Below are the code and all the weights of a small trained network. Each question names an input and a class and asks about switching units off, where a switched-off unit gives its printed mean instead of its output.

import numpy as np


def w(rows, s, z=0):
    codes = np.array(rows[::2]) - 128.0
    scale = np.full(codes.shape[1], s)
    scale[-1] = z or s
    return codes * scale


def norm(h):
    return h / np.sqrt((h * h).mean(-1, keepdims=True) + 1e-5)


def f(y):
    return np.maximum(y, 0)


def log_softmax(a):
    a = a - a.max(-1, keepdims=True)
    return a - np.log(np.exp(a).sum(-1, keepdims=True))


def net(x, mask):
    res = np.array(x, float).reshape(1, 7) / 4 @ E
    u = 0
    for l in range(4):
        y = f(norm(res) @ A[l][:, :-1].T + A[l][:, -1])
        res = res + np.where(mask[u : u + 8], y, B[l][:, -1]) @ B[l][:, :-1]
        u += 8
    return log_softmax(norm(res)[-1] @ U[:, :-1].T + U[:, -1])


A, B = {}, {}
E = w([
[118,176,120,183,112,99,121,123,159,90,68],'x0',
[184,100,129,103,150,184,90,127,154,158,10],'x1',
[157,141,120,117,121,133,132,154,145,108,144],'x2',
[121,85,103,44,145,54,159,129,84,70,78],'x3',
[71,166,64,104,84,104,185,187,150,211,91],'x4',
[183,67,105,144,111,74,130,97,156,186,137],'x5',
[143,120,124,142,127,136,135,161,141,107,137],'x6',
],0.012)
A[0] = w([
[124,230,91,235,106,13,83,108,179,69,31,58],'0.n1',
[80,232,169,91,127,179,113,187,3,42,62,48],'0.n2',
[223,104,166,198,173,73,80,58,52,88,110,133],'0.n3',
[111,165,91,188,155,61,63,103,174,49,92,73],'0.n4',
[72,179,180,150,103,227,164,201,56,95,111,2],'0.n5',
[192,73,44,187,96,38,135,62,165,135,112,59],'0.n6',
[131,142,121,71,110,81,131,81,146,85,103,80],'0.n7',
[175,64,78,185,159,128,90,137,137,174,3,96],'0.n8',
],0.0066,0.0056)
B[0] = w([
[118,79,89,59,198,135,71,210,58,198,223,219],'0.n1',
[125,19,26,91,143,151,207,50,254,134,190,227],'0.n2',
[135,112,243,86,136,103,125,91,150,107,136,254],'0.n3',
[94,71,182,64,98,115,93,155,126,135,171,180],'0.n4',
[142,120,37,91,166,76,100,17,197,158,123,174],'0.n5',
[108,38,34,118,117,143,197,101,217,109,210,201],'0.n6',
[133,121,130,194,80,125,145,155,123,49,81,164],'0.n7',
[204,194,49,44,65,164,135,82,121,87,171,223],'0.n8',
],0.0086,0.0055)
A[1] = w([
[106,185,97,154,84,100,191,167,160,170,55,64],'1.n1',
[127,199,133,198,144,77,49,197,40,129,56,2],'1.n2',
[204,60,114,205,98,98,117,121,159,184,176,67],'1.n3',
[49,181,129,134,255,203,120,147,140,71,94,78],'1.n4',
[152,89,110,74,173,166,46,192,66,160,165,171],'1.n5',
[142,197,190,243,103,177,70,155,183,177,142,96],'1.n6',
[203,122,105,153,134,228,117,111,165,127,35,70],'1.n7',
[86,196,107,129,174,177,154,146,108,93,110,115],'1.n8',
],0.0093,0.0059)
B[1] = w([
[184,155,215,102,115,155,167,168,118,183,114,182],'1.n1',
[74,123,134,50,154,85,153,105,173,61,173,128],'1.n2',
[113,134,100,115,158,78,121,81,159,134,102,233],'1.n3',
[140,99,76,138,58,109,154,65,234,126,172,164],'1.n4',
[10,121,132,100,167,127,71,127,91,168,133,253],'1.n5',
[148,182,63,165,176,164,94,49,65,170,97,215],'1.n6',
[105,158,123,27,97,108,78,74,75,62,124,209],'1.n7',
[164,108,138,121,67,107,137,83,183,164,127,156],'1.n8',
],0.012,0.0057)
A[2] = w([
[103,59,221,50,198,59,220,189,88,52,54,46],'2.n1',
[98,195,154,220,164,31,239,125,93,99,161,49],'2.n2',
[131,16,90,150,108,83,168,196,60,49,50,3],'2.n3',
[128,113,119,202,86,95,191,142,111,68,195,21],'2.n4',
[103,83,104,76,130,65,205,198,96,38,73,56],'2.n5',
[51,112,195,36,254,123,66,90,46,223,148,209],'2.n6',
[253,69,95,176,200,47,134,94,160,179,93,114],'2.n7',
[106,143,71,164,58,155,235,233,118,213,27,52],'2.n8',
],0.0071,0.0039)
B[2] = w([
[171,153,70,254,137,221,86,75,97,210,116,167],'2.n1',
[106,184,212,59,78,104,157,122,50,61,173,143],'2.n2',
[145,154,86,170,209,181,99,8,72,183,30,139],'2.n3',
[92,208,85,74,127,143,140,127,82,98,149,139],'2.n4',
[150,137,53,235,139,146,83,89,126,189,50,165],'2.n5',
[114,75,72,196,88,103,120,240,153,117,102,249],'2.n6',
[99,83,116,104,112,106,207,84,197,124,122,157],'2.n7',
[167,98,179,69,122,198,213,183,158,163,95,156],'2.n8',
],0.0097,0.013)
A[3] = w([
[140,101,228,168,213,143,67,105,149,2,150,89],'3.n1',
[140,83,227,208,193,105,64,98,130,58,132,73],'3.n2',
[39,126,151,46,174,127,143,199,112,192,122,143],'3.n3',
[129,224,145,158,77,98,159,194,72,48,120,3],'3.n4',
[183,73,89,84,97,188,179,138,57,57,26,139],'3.n5',
[169,188,93,223,92,123,109,107,115,165,150,85],'3.n6',
[100,184,153,193,86,33,190,129,72,104,228,68],'3.n7',
[214,109,194,177,219,148,159,174,100,168,104,40],'3.n8',
],0.0095,0.0049)
B[3] = w([
[215,137,119,68,34,138,238,254,189,183,106,213],'3.n1',
[182,202,160,180,48,147,218,199,65,234,98,211],'3.n2',
[216,118,187,170,76,121,80,196,138,85,182,244],'3.n3',
[95,138,211,81,139,113,119,95,64,54,151,140],'3.n4',
[62,239,211,179,217,80,113,117,92,113,210,253],'3.n5',
[135,88,109,155,186,171,89,94,130,75,31,200],'3.n6',
[48,131,223,39,226,86,60,168,79,4,46,205],'3.n7',
[158,147,162,137,118,103,161,121,72,160,153,137],'3.n8',
],0.0094,0.0059)
U = w([
[119,69,82,79,143,101,220,48,246,128,184,189],'0',
[204,177,185,123,77,154,210,205,118,193,106,54],'1',
[124,173,73,202,202,163,105,63,63,173,82,2],'2',
[111,86,96,157,149,114,74,202,126,137,171,89],'3',
[116,166,158,59,152,103,90,126,83,59,83,238],'4',
],0.013,0.0021)

Each question gives the input, the list of numbers given to net, and the class t.
The units are the neurons (one row each of A and B). Each row of codes is followed by its name. A weight is (code - 128) times the scale printed after its matrix; where a second scale follows, it is the last column's (A, B and U).
mask holds one flag per neuron, layer by layer. A switched-off neuron (its flag False) gives its mean, the last column of its row in B, instead of its output. The means were averaged over made-up inputs and are rounded, as every weight is.
A unit's drop is (log p(t) with every unit on - log p(t) with that unit switched off) / (log p(t) with every unit on - log p(t) with every unit switched off).
The circuit of an input: a set's keep is (log p(t) with only the set's units on - log p(t) with every unit switched off) / (log p(t) with every unit on - log p(t) with every unit switched off). Starting from the 12 units with the biggest drops (on a tie, the unit counted first), units are removed one at a time, each time the one whose removal leaves the highest keep (on an exact tie, the one counted first), for as long as the keep stays at least 0.8.
units of the circuit, in order: the units of the circuit, biggest drop first
k most important neurons: the k neurons with the biggest drops, biggest first
k most important neurons of layer l: the k neurons of layer l with the biggest drops, biggest first
input [-8,5,5,-7,3,-4,-3], class 3: 3 most important neurons -> (1.n5; 2.n6; 2.n1)
input [-2,-4,-2,-8,-4,-4,1], class 2: units of the circuit, in order -> (1.n6)
input [-1,-4,-5,5,4,-5,-8], class 0: 2 most important neurons -> (0.n2; 1.n8)
input [-5,-2,-4,-5,-2,1,-4], class 2: 2 most important neurons of layer 0 -> (0.n1; 0.n2)
input [8,-7,-4,-7,-8,-5,-6], class 1: 3 most important neurons -> (3.n1; 3.n2; 0.n3)
input [5,-4,-7,-4,-8,6,0], class 1: 2 most important neurons -> (3.n2; 0.n3)
input [-3,2,2,8,8,6,5], class 1: units of the circuit, in order -> (1.n1; 0.n2)
input [-4,4,-2,0,8,-8,3], class 0: 3 most important neurons -> (0.n2; 0.n5; 1.n4)
input [-6,-7,-7,7,-3,-1,2], class 2: 2 most important neurons -> (2.n1; 0.n1)
input [7,-2,-6,5,6,5,-2], class 3: 2 most important neurons -> (0.n1; 0.n2)
input [-8,7,-3,3,-1,6,-5], class 3: units of the circuit, in order -> (1.n5; 2.n6)
input [-7,-7,-4,6,-3,6,3], class 3: 2 most important neurons of layer 0 -> (0.n2; 0.n5)
input [-1,-2,-1,6,8,-4,-5], class 1: 2 most important neurons -> (2.n8; 1.n1)
input [6,8,-8,3,6,5,-4], class 4: 2 most important neurons -> (0.n8; 1.n7)
input [2,-7,-2,-5,3,-1,-7], class 4: units of the circuit, in order -> (3.n7)
input [-8,2,-7,7,4,4,1], class 3: 3 most important neurons -> (1.n5; 2.n6; 0.n3)
input [-7,-5,5,-7,0,-7,-4], class 0: 3 most important neurons -> (0.n1; 1.n4; 0.n5)
input [3,-7,4,-2,5,5,7], class 4: units of the circuit, in order -> (3.n7; 2.n2)
input [3,-6,3,-6,-5,-6,8], class 0: units of the circuit, in order -> (1.n4; 2.n6)
input [-6,-1,1,4,2,5,-3], class 3: units of the circuit, in order -> (2.n6)
input [7,6,-1,-3,-1,1,-6], class 3: units of the circuit, in order -> (0.n1; 2.n6)
input [1,-6,-6,0,5,-6,-6], class 0: 3 most important neurons of layer 0 -> (0.n2; 0.n3; 0.n5)
input [-5,7,-2,-5,-5,3,-8], class 4: units of the circuit, in order -> (1.n7; 2.n1)
input [-1,-1,-7,7,7,-2,-3], class 1: 2 most important neurons -> (2.n8; 1.n1)
input [3,5,5,6,-5,-5,6], class 2: 3 most important neurons of layer 2 -> (2.n1; 2.n5; 2.n3)
input [-5,-8,7,-2,6,2,-3], class 4: 3 most important neurons -> (3.n7; 0.n1; 2.n2)
input [4,-7,4,-1,4,-3,-7], class 4: units of the circuit, in order -> (3.n7)
input [5,-6,-6,6,-5,-4,-7], class 2: 2 most important neurons -> (2.n1; 2.n5)
input [7,5,2,-3,6,7,-8], class 0: 2 most important neurons -> (0.n6; 0.n8)
